Below is a small trained network, with its code and all its weights. Each question gives an input and a class and asks what happens when units are switched off, that is, made to give their printed mean instead of their output.

import numpy as np


def w(rows, s, z=0):
    codes = np.array(rows[::2]) - 128.0
    scale = np.full(codes.shape[1], s)
    scale[-1] = z or s
    return codes * scale


def f(y):
    return y / 2 * (1 + np.tanh(0.7978845608 * (y + 0.044715 * y**3)))


def log_softmax(a):
    a = a - a.max(-1, keepdims=True)
    return a - np.log(np.exp(a).sum(-1, keepdims=True))


def net(x, mask):
    res = np.array(x, float).reshape(1, 5) / 4 @ E
    y = f(res @ A[0][:, :-1].T + A[0][:, -1])
    res = res + np.where(mask, y, B[0][:, -1]) @ B[0][:, :-1]
    return log_softmax(res[-1] @ U[:, :-1].T + U[:, -1])


A, B = {}, {}
E = w([
[111,3,83,166],'x0',
[55,86,254,116],'x1',
[127,129,126,125],'x2',
[128,128,130,125],'x3',
[85,210,113,240],'x4',
],0.0087)
A[0] = w([
[128,95,140,146,252],'neuron 0',
[127,75,119,170,127],'neuron 1',
[131,101,133,42,91],'neuron 2',
[15,118,227,133,84],'neuron 3',
[76,104,185,157,160],'neuron 4',
[90,154,149,219,115],'neuron 5',
[157,213,203,99,111],'neuron 6',
[77,153,130,173,97],'neuron 7',
[105,58,104,183,109],'neuron 8',
[142,116,185,139,254],'neuron 9',
[77,180,43,212,109],'neuron 10',
[170,229,177,79,99],'neuron 11',
[9,102,183,121,71],'neuron 12',
[130,195,137,104,153],'neuron 13',
[80,114,112,143,229],'neuron 14',
[94,155,138,193,103],'neuron 15',
[93,69,105,148,110],'neuron 16',
],0.011,0.0091)
B[0] = w([
[97,213,146,66,248],'neuron 0',
[24,115,146,170,166],'neuron 1',
[189,44,222,66,170],'neuron 2',
[178,89,1,157,223],'neuron 3',
[121,134,57,78,204],'neuron 4',
[169,88,214,13,196],'neuron 5',
[73,93,107,154,207],'neuron 6',
[185,55,173,83,156],'neuron 7',
[35,85,135,136,184],'neuron 8',
[148,233,116,75,254],'neuron 9',
[161,75,115,59,236],'neuron 10',
[24,21,134,157,213],'neuron 11',
[196,87,44,202,192],'neuron 12',
[61,105,87,121,190],'neuron 13',
[99,239,120,82,226],'neuron 14',
[179,31,209,30,169],'neuron 15',
[88,107,174,168,164],'neuron 16',
],0.0073,0.0084)
U = w([
[99,179,121,95,253],'0',
[195,57,206,78,80],'1',
[2,90,137,180,54],'2',
[202,110,4,167,73],'3',
[115,197,134,110,208],'4',
[149,252,211,229,73],'5',
],0.0096,0.0054)

Each question gives the input, the list of numbers given to net, and the class t.
The units are the neurons (one row each of A and B). Each row of codes is followed by its name. A weight is (code - 128) times the scale printed after its matrix; where a second scale follows, it is the last column's (A, B and U).
mask holds one flag per neuron, in row order. A switched-off neuron (its flag False) gives its mean, the last column of its row in B, instead of its output. The means were averaged over made-up inputs and are rounded, as every weight is.
A unit's drop is (log p(t) with every unit on - log p(t) with that unit switched off) / (log p(t) with every unit on - log p(t) with every unit switched off).
The circuit of an input: a set's keep is (log p(t) with only the set's units on - log p(t) with every unit switched off) / (log p(t) with every unit on - log p(t) with every unit switched off). Starting from the 12 units with the biggest drops (on a tie, the unit counted first), units are removed one at a time, each time the one whose removal leaves the highest keep (on an exact tie, the one counted first), for as long as the keep stays at least 0.8.
units of the circuit, in order: the units of the circuit, biggest drop first
unit that matters most: the unit with the biggest drop
k most important neurons: the k neurons with the biggest drops, biggest first
drop of u: that unit's drop, to one decimal
input [-7,-6,-2,6,-8], class 1: unit that matters most : neuron 2
input [7,-4,4,1,-1], class 2: units of the circuit, in order : [neuron 8; neuron 1]
input [8,0,3,8,8], class 1: units of the circuit, in order : [neuron 5; neuron 15]
input [-8,-4,0,2,3], class 2: units of the circuit, in order : [neuron 11; neuron 6]
input [8,-5,7,4,3], class 2: units of the circuit, in order : [neuron 8; neuron 1]
input [6,-6,8,7,-4], class 0: units of the circuit, in order : [neuron 3; neuron 12]
input [-5,-7,-2,4,-8], class 1: 3 most important neurons : [neuron 2; neuron 14; neuron 3]
input [6,3,-3,-7,-2], class 4: units of the circuit, in order : [neuron 11; neuron 0]
input [6,7,0,5,-1], class 3: units of the circuit, in order : [neuron 3; neuron 12]
input [8,-4,-4,-8,5], class 2: 3 most important neurons : [neuron 8; neuron 1; neuron 9]
input [8,-7,4,8,-2], class 2: units of the circuit, in order : [neuron 8; neuron 1; neuron 3]
input [-7,0,2,1,0], class 2: units of the circuit, in order : [neuron 11; neuron 6]
input [4,-4,2,-3,-1], class 2: units of the circuit, in order : [neuron 9; neuron 3]
input [2,5,-4,1,5], class 1: 4 most important neurons : [neuron 5; neuron 15; neuron 7; neuron 13]
input [-5,-7,-1,4,-8], class 1: units of the circuit, in order : [neuron 2]
input [-6,-5,6,-7,-8], class 1: 2 most important neurons : [neuron 2; neuron 14]
input [5,4,-7,7,5], class 0: units of the circuit, in order : [neuron 14; neuron 11]
input [-7,5,2,-4,4], class 2: 3 most important neurons : [neuron 11; neuron 6; neuron 13]
input [2,4,3,1,3], class 3: 3 most important neurons : [neuron 3; neuron 12; neuron 4]
input [-3,6,-2,-2,-1], class 3: most important neuron : [neuron 3]
input [-8,7,-2,8,-5], class 2: 2 most important neurons : [neuron 11; neuron 6]
input [8,-4,3,-3,3], class 2: drop of neuron 16 : 0.1
input [3,7,6,2,3], class 3: drop of neuron 16 : 0.0
input [6,0,-2,-8,-4], class 4: drop of neuron 13 : 0.2
